Below is a small trained network, with its code and all its weights. Each question gives an input and a class and asks what happens when units are switched off, that is, made to give their printed mean instead of their output.

import numpy as np


def w(rows, s, z=0):
    codes = np.array(rows[::2]) - 128.0
    scale = np.full(codes.shape[1], s)
    scale[-1] = z or s
    return codes * scale


def f(y):
    return np.maximum(y, 0)


def log_softmax(a):
    a = a - a.max(-1, keepdims=True)
    return a - np.log(np.exp(a).sum(-1, keepdims=True))


def net(x, mask):
    res = np.array(x, float).reshape(1, 3) / 4 @ E
    y = f(res @ A[0][:, :-1].T + A[0][:, -1])
    res = res + np.where(mask, y, B[0][:, -1]) @ B[0][:, :-1]
    return log_softmax(res[-1] @ U[:, :-1].T + U[:, -1])


A, B = {}, {}
E = w([
[6,145,153],'x0',
[106,60,55],'x1',
[134,174,71],'x2',
],0.013)
A[0] = w([
[71,101,125,182],'N0',
[154,76,112,171],'N1',
[78,144,123,204],'N2',
[193,135,158,185],'N3',
[162,104,47,169],'N4',
[109,135,89,110],'N5',
[190,102,82,172],'N6',
[119,210,127,184],'N7',
[89,183,118,128],'N8',
[136,254,130,210],'N9',
[163,168,167,182],'N10',
[78,194,107,156],'N11',
[165,120,103,183],'N12',
[105,134,164,215],'N13',
[136,40,24,254],'N14',
[100,136,115,190],'N15',
[116,112,164,186],'N16',
],0.022,0.0068)
B[0] = w([
[150,92,140,184],'N0',
[64,116,130,175],'N1',
[144,90,158,182],'N2',
[113,184,148,185],'N3',
[15,154,129,203],'N4',
[119,139,153,154],'N5',
[68,160,117,200],'N6',
[215,94,115,179],'N7',
[137,50,128,170],'N8',
[247,127,91,203],'N9',
[147,168,172,175],'N10',
[152,66,142,185],'N11',
[89,176,124,173],'N12',
[182,113,185,169],'N13',
[64,88,187,250],'N14',
[155,61,170,163],'N15',
[137,79,222,158],'N16',
],0.013,0.023)
U = w([
[115,117,48,13],'0',
[113,102,3,20],'1',
[173,8,159,194],'2',
[46,169,161,237],'3',
[174,122,118,2],'4',
[183,221,103,23],'5',
[154,165,203,170],'6',
],0.013,0.0033)

Each question gives the input, the list of numbers given to net, and the class t.
The units are the neurons (one row each of A and B). Each row of codes is followed by its name. A weight is (code - 128) times the scale printed after its matrix; where a second scale follows, it is the last column's (A, B and U).
mask holds one flag per neuron, in row order. A switched-off neuron (its flag False) gives its mean, the last column of its row in B, instead of its output. The means were averaged over made-up inputs and are rounded, as every weight is.
A unit's drop is (log p(t) with every unit on - log p(t) with that unit switched off) / (log p(t) with every unit on - log p(t) with every unit switched off).
unit that matters most: the unit with the biggest drop
top k neurons: the k neurons with the biggest drops, biggest first
drop of u: that unit's drop, to one decimal
input [-3,0,-7], class 3: top 2 neurons	N9; N7
input [-8,-4,5], class 5: unit that matters most	N9
input [-1,1,-4], class 3: top 2 neurons	N9; N7
input [-5,-2,2], class 5: top 2 neurons	N14; N9
input [-2,0,8], class 3: top 4 neurons	N4; N6; N12; N0
input [-1,1,7], class 3: top 3 neurons	N4; N0; N13
input [-8,-3,6], class 5: top 2 neurons	N9; N14
input [0,-1,-3], class 6: drop of N11	0.4
input [-1,-4,0], class 5: drop of N9	0.1
input [-5,-5,0], class 5: drop of N14	0.1
input [-5,-5,-3], class 6: drop of N10	0.2
